Each row is followed by its group and then its class within the group.
[ -8.3   1.5   3.2  -8.9  -0.4  -4.2 -10.4  -4.9 -12.4  -5.7   0.3  -7.1
  -8.5 -13.8  -8.7 -12.6   5.4   7.8 -14.0   8.5   7.5  -0.1   0.2  -8.2
 -13.2   1.2  -9.2 -11.0   0.2  -2.1  22.4  18.1  18.7  12.8   7.7   1.8
  -2.0   9.8  -0.5  -1.8   1.7  -6.5   5.2 -19.1]
<73>:G
[  2.3   2.1  13.5  18.0   0.9   0.1 -11.1  -8.9  -3.6   2.4  -5.6  -7.9
  11.5   8.4  -6.0  -5.1  -2.5  -2.5   0.0   4.9  17.0   6.7   5.0   3.8
  -8.0  14.8   2.8 -15.3  -3.5   4.0 -73.9   7.8  -6.8   4.9  -5.9  -1.1
  -2.4   6.1   0.1   2.0   3.9  18.8  10.7 -10.0]
<71>:X
[ -6.2  -1.2  -4.8 -13.4   3.2   3.4  -0.3   1.6   1.8 -19.6   0.1  -3.7
  -3.8  -3.6   1.9   0.9   7.6  -9.6  -5.2  -0.5  -5.3  -0.6   0.4   0.5
   6.5   3.7  -3.9   0.6   5.2   0.8   9.2  -5.2   3.6   0.0   2.3   2.3
  -0.1   3.4   1.8  -0.4  -0.8 -14.3   2.7 -18.4]
<71>:J
[ -7.9   2.7  10.5 -26.5   1.9  -4.1  -8.1  -0.8 -13.9  -4.4   3.8 -15.4
  -5.2 -11.6  -7.9 -11.3   3.0  22.4 -20.3   4.4  -3.0  -0.1   2.9  -8.8
  -7.4   1.5  -9.1 -11.8   4.8  -0.1  58.6   6.2   6.1   6.4   9.3   2.5
   0.0   9.5   1.0  -2.8   1.5 -14.0   1.4 -26.4]
<73>:G
[ -6.0  -3.2  -4.2  15.0  -4.1  -0.1  -7.7   4.0   5.8 -12.2  -5.5  -1.2
  -4.3  -3.9  -7.8  -0.3   5.1  -0.1   3.9  -1.0   2.0  -2.4   0.3   1.8
  -0.5   8.5  -0.7  -5.7   1.6  -4.5 -44.9   7.5   8.0  -0.7   3.3   1.6
  -7.3  -0.9   0.9  -1.4  -0.7   4.9   6.9 -12.6]
<71>:J
[ -7.2  -0.2   9.1  20.5   0.3   1.5 -11.8  -3.1  -0.5 -16.5  -8.5   2.8
  -0.6  -6.7 -18.0   4.8  15.4 -18.5  10.7   3.0   8.7   3.3   0.0  -8.4
   1.6  10.9   1.0  -8.0 -12.6   0.0 -73.9  26.5  11.8   0.4  -1.6   1.8
  -4.0   7.6   2.1   1.8   0.4   8.9  12.6 -18.9]
<71>:X
[ -5.4   1.4   2.2 -20.1  -1.6  -5.6  -2.8   6.0 -12.6   6.9   4.4  -7.6
  -4.8 -14.0  -1.5  -8.8  -2.5  19.7 -13.0   3.9  -5.6   1.1   2.6 -10.1
  -1.9  -6.2  -2.6  -9.7   2.5  -0.4  33.8  18.1   5.2  16.2   3.7   0.7
  -0.9   5.3  -1.7   0.7  -1.2  -2.8   3.5 -12.0]
<73>:G
[ -5.2  -3.0 -26.1   8.1  -1.6   9.1  -3.9   4.8  10.6 -44.0  -5.0   3.2
  -2.8   0.3  -6.0  10.6  14.7 -20.8  -3.9  -1.2   0.7  -5.5  -2.2  -1.6
  -2.3  -2.8  -2.2  -4.8  -0.7  -0.4  -9.3  -9.7   8.3 -20.4   0.1  -0.3
  -7.4   1.4   1.7   0.9  -3.6 -11.4   4.9 -24.9]
<71>:M
[ -9.8   0.3   1.7   2.5   0.8   3.5  -9.2   1.4   7.5 -20.7  -5.4   2.7
 -13.3  -9.8  -9.3  -1.9  12.4  -6.6  10.9  -0.1  -2.3  -9.2  -5.2   1.8
  -2.4  16.1 -14.8  -0.2  -2.4  -4.9   1.0  -0.6  15.9 -14.4  10.3   4.6
  -5.0  -7.5   1.9  -0.2   0.4 -14.9  -0.3 -10.8]
<68>:N
[-12.1   1.7  -3.2  -2.3  -1.7  -0.5 -14.0   2.8  -2.6  -3.6   2.0 -10.1
  -9.3 -15.0  -7.4 -10.0   4.5   3.7 -20.8   2.5   2.2  -5.1   1.1  -7.9
  -9.0   5.6  -9.1 -10.9  -1.0  -4.2  28.2  11.7  11.2   2.2   8.9   2.0
  -2.4  17.3   0.4  -2.3  -5.0  -0.9   4.3 -29.9]
<73>:G
[-13.4  -2.5 -23.4  -2.3  -1.4   5.8   0.8   8.5  10.3 -24.3  -4.4   1.2
  -7.7  -9.9   0.7   6.5   6.4 -19.0  -1.7  -2.5  -2.0   1.1  -1.4  -4.9
  -2.5  -2.9   1.1   0.8  -1.1   0.4   3.8   3.4   8.0 -13.7   0.6   3.0
  -8.6  -2.2   1.4   0.4  -5.8 -13.9   2.2 -19.7]
<71>:J
[ -2.1  -0.1   2.0   8.5  -1.0   3.2  -5.7   1.6   1.3 -19.4  -4.7   2.0
  -1.9  -8.4 -16.8   4.7  11.7  -0.3   6.3   1.5   4.5   2.7   0.3  -8.6
 -10.1   2.4   1.5 -12.8  -8.7  -0.3 -53.9  18.6  14.1  -1.3   1.5   2.7
  -9.6   2.6   1.1   1.1   1.1  -0.7   6.5 -15.1]
<71>:X
[ -3.2   0.0   3.6  11.5   2.0   6.5  -2.2 -10.3   5.0 -11.0  -2.1   6.0
  -6.4  -5.5  -6.5   0.9  11.3  -8.6  12.2  -2.8   5.2  -4.3  -4.4 -10.0
 -14.4   4.5 -11.2   1.3 -14.0  -2.5  63.3  -6.2   3.9 -29.1   3.7   0.7
  -4.5  -6.6   2.5  -0.8  -1.9  -7.6  -2.4  -3.0]
<68>:A
[-11.5  -0.4   5.6  17.2   0.4   5.6  -5.9 -16.8  -6.8  -3.6  -5.1   2.9
  -7.2  -9.1  -1.4  -4.9  11.1 -20.1   9.6  -6.1   5.4  -3.4  -1.1 -21.3
  10.5   2.6  -9.8   2.2 -10.7  -3.9  73.9  -0.1  -7.6 -26.3   3.8   0.5
   1.0  -3.7   1.7  -0.5  -5.7   4.2  -0.3 -22.2]
<68>:A
[ -8.3   0.3   5.1   7.4  -0.6   5.3 -10.3  -7.3   5.3 -16.1  -3.8  -1.2
  -6.8  -5.8 -11.5  -8.2   8.2 -15.9  11.3   0.5   6.2  -0.5  -1.4  -9.6
  -5.5  16.9  -6.6  -2.9  -9.5  -1.8  12.4  11.3   1.6 -13.0   0.4   7.1
  -3.3  -0.5   3.8   0.3  -1.5  -2.7   1.9 -16.6]
<68>:A
[ -7.9  -1.8   4.9  14.1   2.2   2.6  -3.2 -13.0  -2.1  -5.7  -4.5   4.9
  -6.8  -6.2  -7.0  -4.6   7.4 -11.7  16.0  -1.5   4.8  -1.9  -5.4  -2.4
   4.7   8.2  -8.8   5.5  -3.6  -2.9   7.5   7.4   8.5  -9.9   6.9   1.8
   0.6  -4.8   1.1  -0.2  -0.2   1.6   2.1  -5.2]
<68>:A
[ -5.3   2.6  13.7 -18.5   0.1  -3.0  -5.1   5.0  -5.0   0.4   5.2  -9.5
  -6.2 -11.6 -17.7  -4.3   8.9  15.9 -18.3   0.0  -6.3  -6.8   2.0 -13.2
  -6.5   1.6  -2.2  -4.5  -1.1  -0.3  34.1  20.5  15.3  11.0  12.9   2.1
  -0.5  23.5  -3.2  -1.2  -1.0  -9.7  -2.3 -24.4]
<73>:G
[ -5.5   0.1  -5.6  15.1   3.1   4.9  -2.8 -13.5  -0.3 -16.8  -5.7  10.5
  -7.4  -4.4   8.7  -0.2  10.1 -36.2   4.2   2.5   6.4  -2.4  -4.2  -6.0
  -0.1   6.4 -12.6   7.7  -5.5  -3.6  47.8  -4.4  15.3 -22.8   0.0   2.1
   1.5  -8.3   1.1  -0.3  -1.5  -9.8   3.1  -7.4]
<68>:A
[ -8.2  -1.4  -7.2   7.7   0.9   2.1  -0.7   6.1   5.7 -10.2  -7.1  -1.2
  -1.6  -1.2  -3.5   3.7   7.0 -14.1  -2.0   0.8   1.6   0.1   0.5  -4.0
   4.3   4.2   4.3  -0.6   0.3  -1.3 -48.5   9.4   3.6   1.7   1.6   1.5
  -4.2   5.6   1.0   1.5  -0.9  -0.8   5.1 -17.0]
<71>:J
[ -4.5   3.7  13.5  -8.5   0.7  -5.0  -2.2   5.0  -2.6  21.5   1.4  -6.4
  -7.8  -6.7  -4.6  -5.2   2.3  18.5 -16.7   6.1  -0.9  -0.7   0.0  -9.6
 -17.4  18.6  -3.6  -2.8  -1.0  -3.7  17.8  12.6  14.0  16.4  11.4   1.6
  -2.6   2.9  -1.4  -0.9   1.1  -8.7  -5.4  -5.1]
<73>:W
[ -5.2  -0.1  -8.8  -7.7  -1.2   0.3  -3.1   5.3   0.2 -17.8   0.7   0.3
  -7.5  -8.5   1.4   0.7   6.1  -2.4  -8.9   2.2  -4.1  -2.1  -3.3  -2.8
  -8.0   0.0  -6.8  -2.7   0.8  -2.6  22.0   4.5  20.1  -3.3   2.8   2.2
  -4.0  -2.5  -2.6  -0.8  -3.4 -14.9  -0.4 -12.4]
<73>:Y
[  4.5   1.2  14.7  20.0   4.1   0.9   2.4 -18.2   0.7   0.7  -0.1   5.2
   0.9   4.3  -3.4   1.5   5.7  -5.8  10.8  -5.1   5.2  -7.3  -1.7  -1.1
  -3.2  11.4  -4.1   6.8  -5.6  -2.8  14.0  -8.5   3.3 -19.8   3.5  -0.7
   0.4  -8.2   0.1  -0.8   2.4   1.8  -0.9   2.3]
<68>:A
[ -4.5   2.8   6.3 -15.2   0.2  -4.8  -3.3  -5.5 -17.3  -6.6  -0.8  -8.1
  -0.3  -1.0  -7.9  -5.9  10.9   9.5 -19.8  10.9   0.1  -2.0   2.1 -14.1
  -1.3  -8.5  -2.6  -5.2   5.3   1.7  41.7   8.5  16.2  19.8   8.2   0.2
   3.0  14.4  -1.8  -0.1   3.3  -8.3   2.7 -22.7]
<73>:W
[-10.8  -0.5  14.4  16.7   6.0   2.4  -3.3 -19.0  -7.4   2.1  -6.2   5.4
  -8.1  -7.3  -0.3  -4.3  11.6 -18.1  11.4  -1.8   1.2  -3.8  -3.5  -3.7
   7.5   9.9 -14.9   7.2  -4.3  -5.0  32.0  -8.5   1.5 -22.2   8.1   1.3
   4.2  -5.7   1.9  -3.4  -0.2   0.4   0.2 -10.4]
<68>:A
[ -7.3  -1.6  -3.0  -1.5  -2.4   2.9  -8.2   4.6   6.0 -27.9  -1.1  -1.6
  -5.5  -7.2 -11.3   0.8  10.9 -12.9   6.9  -1.3  -3.2  -3.4  -1.3  -0.9
   6.0   7.3  -4.5  -2.2  -0.9  -0.4 -19.0   9.1  11.2  -8.1   0.6   5.3
  -2.4   1.6   4.8   0.3  -2.5  -4.3   6.2 -17.9]
<71>:J
[ -8.3   1.4  12.6 -23.8   0.9  -5.7  -6.5   8.0 -10.0  -2.6   2.8  -8.9
  -5.6 -11.0 -14.7  -5.4   6.6  25.7 -14.1   4.4 -11.1  -1.1   1.7  -7.8
   4.3   1.5  -4.8  -8.3   4.3  -2.7  11.6  15.0  11.5  17.0  11.2   2.3
  -0.4  11.9  -0.2  -0.9   0.6 -14.4   2.0 -19.8]
<73>:G
[ -0.6   2.7  13.7   5.0   2.5  -0.1  -3.2   4.0  -0.3  16.0  -6.1  -1.6
   4.6   1.2  -4.1   0.3   0.9   7.7   1.9   4.4   9.7   8.9   3.0  -6.5
 -13.7  10.7   1.9 -12.5  -9.7   1.9 -59.5  -2.1 -15.5  -0.1  -5.2   1.1
  -6.1  -2.9   0.5  -0.5   0.9   5.0  -0.6   1.0]
<71>:J
[ -4.1  -1.8  -1.1  10.5  -3.6   2.7  -5.9  -0.7   5.8 -20.4  -5.4  -2.1
  -5.0  -9.2  -4.9   3.6   4.8 -15.8   0.1   1.9   2.8   1.2   2.3  -3.9
  -7.6  11.9   2.1  -4.1  -3.4  -1.6 -40.7  19.8  19.1  -1.3  -0.2   5.0
 -15.4   1.7   1.3   1.2  -0.9  -4.4   9.5 -18.0]
<71>:X
[ -4.9   2.0  22.2  10.7   3.9   1.8  -5.1 -21.4  -5.2  -0.8  -2.4   0.0
  -2.5  -9.3  -1.8  -6.8   7.7 -10.2   9.8  -2.7   3.1  -1.8  -0.8  -8.0
  -1.8  17.6 -13.0   2.3 -12.0  -2.3  48.7  -0.9   3.4 -27.8   3.3   4.1
   0.1  -6.0   1.9  -0.6  -1.9  -3.1   0.7 -12.8]
<68>:A
[ -9.8  -0.6  -2.4   3.7   4.0   6.8  -0.6  -7.6   6.2 -19.2  -7.9   4.7
  -8.1  -4.0   7.0  -0.7  10.6 -17.4  11.5  -0.6   3.0   1.0  -2.3  -3.9
  -5.0  13.5 -14.2   1.5  -3.4  -3.8  34.3 -18.1  -2.6 -33.2   2.5   5.7
  -8.1 -21.8  13.5  -1.1  -2.6 -20.3  -2.3 -13.4]
<68>:A
[ -0.3   2.0   4.7   8.2  -1.0  -3.6  -3.2  -7.1 -10.6  -0.1  -2.0  -1.9
   0.6   1.7  -5.5  -8.7   0.5  17.9   3.3   4.9   7.0   1.2  -0.5  -0.6
  -2.3  -1.8  -2.5  -9.7   2.9  -1.4 -13.4   0.8  -4.5   7.8   1.8  -1.0
  -4.1  -4.8  -4.0   0.4   5.2   9.7   4.7  -2.1]
<71>:J
[ -4.9  -0.4  -1.3   7.9   1.4   6.6  -7.9  -4.6   2.1 -14.5  -9.6  -4.7
   1.2  -7.9  -0.7  -3.2   2.7 -15.5  10.4   2.6  15.2  10.3   3.0   3.0
  -9.6  14.8  -0.9 -14.8  -4.8   2.9 -73.9   7.1   1.6  -7.5  -7.9   3.6
  -7.3  -3.3   1.7   0.2   1.9   2.6  12.4 -16.1]
<71>:X

Each row is followed by its group and then its class within the group.
[ -1.1   5.5   8.0   3.7  -4.9  11.2  -5.3  -1.0   5.1   2.7 -42.1   9.8
   6.4   8.2 -11.4   6.1  14.0 -25.0   0.3  12.6  13.5  29.1   3.1  -7.9
  -1.9  -9.9   5.9  16.4   4.6  -4.2 -17.0  -9.8  11.7  16.0  -1.0  -3.0
   1.5  -4.3   7.1  -3.4  -7.3   1.1  -2.9 -10.2]
MB:L
[ -3.1  -1.1   7.3 -11.3  -9.1  -1.0  -3.5   4.2  -0.5   2.5 -14.1  -0.3
  19.7   1.9 -16.5  16.6  18.7  -0.6  -6.7  22.0   6.0   0.7  -3.6  11.3
  13.6  -3.9  -6.4  29.9  -7.5  -5.4  -5.0 -13.0   0.6   4.6  -1.6 -19.9
 -24.9  -0.1   4.0 -15.6  -0.5  10.1   9.2 -17.6]
CH:K
[ -4.5   0.8   0.5   1.8 -17.7   9.1   8.9   4.5   1.3   1.3   2.7  12.1
   4.4  10.7 -17.0   3.9  12.3 -20.6   2.7  14.3   6.3   2.1  -1.3   1.1
  -0.3  -2.9   0.9  11.2  -2.2   1.4 -10.7  -6.3   7.3  -7.7   3.5 -12.9
 -28.2   0.9   4.7 -12.9  -5.5  -2.5  -2.8  -9.7]
CH:K
[ -4.3  -1.4   2.9  -2.2 -19.8  -7.6   8.0  -1.5  -0.3   4.9  26.3  14.0
  -9.0   4.3 -17.5   2.1   7.9 -12.5   2.8   3.1   7.6 -24.2   0.9   9.4
  -1.9   0.7   0.1  11.2  -3.6   2.9  -2.1  -1.9   4.0  -5.6  -1.0  -8.4
 -29.0   3.4  -1.6  -3.9  -0.9  -0.4  -5.7  -2.3]
CH:K
[ -5.8  -3.7   5.0 -10.8  -4.2 -12.7   4.6   0.4  -4.7   2.0   1.8  -1.2
  10.9 -11.1 -13.9  13.5   1.7   6.2   0.4   5.2   2.6 -18.9  -2.0  10.2
  10.2   0.3  -0.4  29.2  -7.2  -8.3  -2.0 -11.9   2.0  -2.7  -4.4 -14.9
 -13.8   2.1   0.5  -4.1  -2.5   8.6  -0.5  -6.4]
CH:K
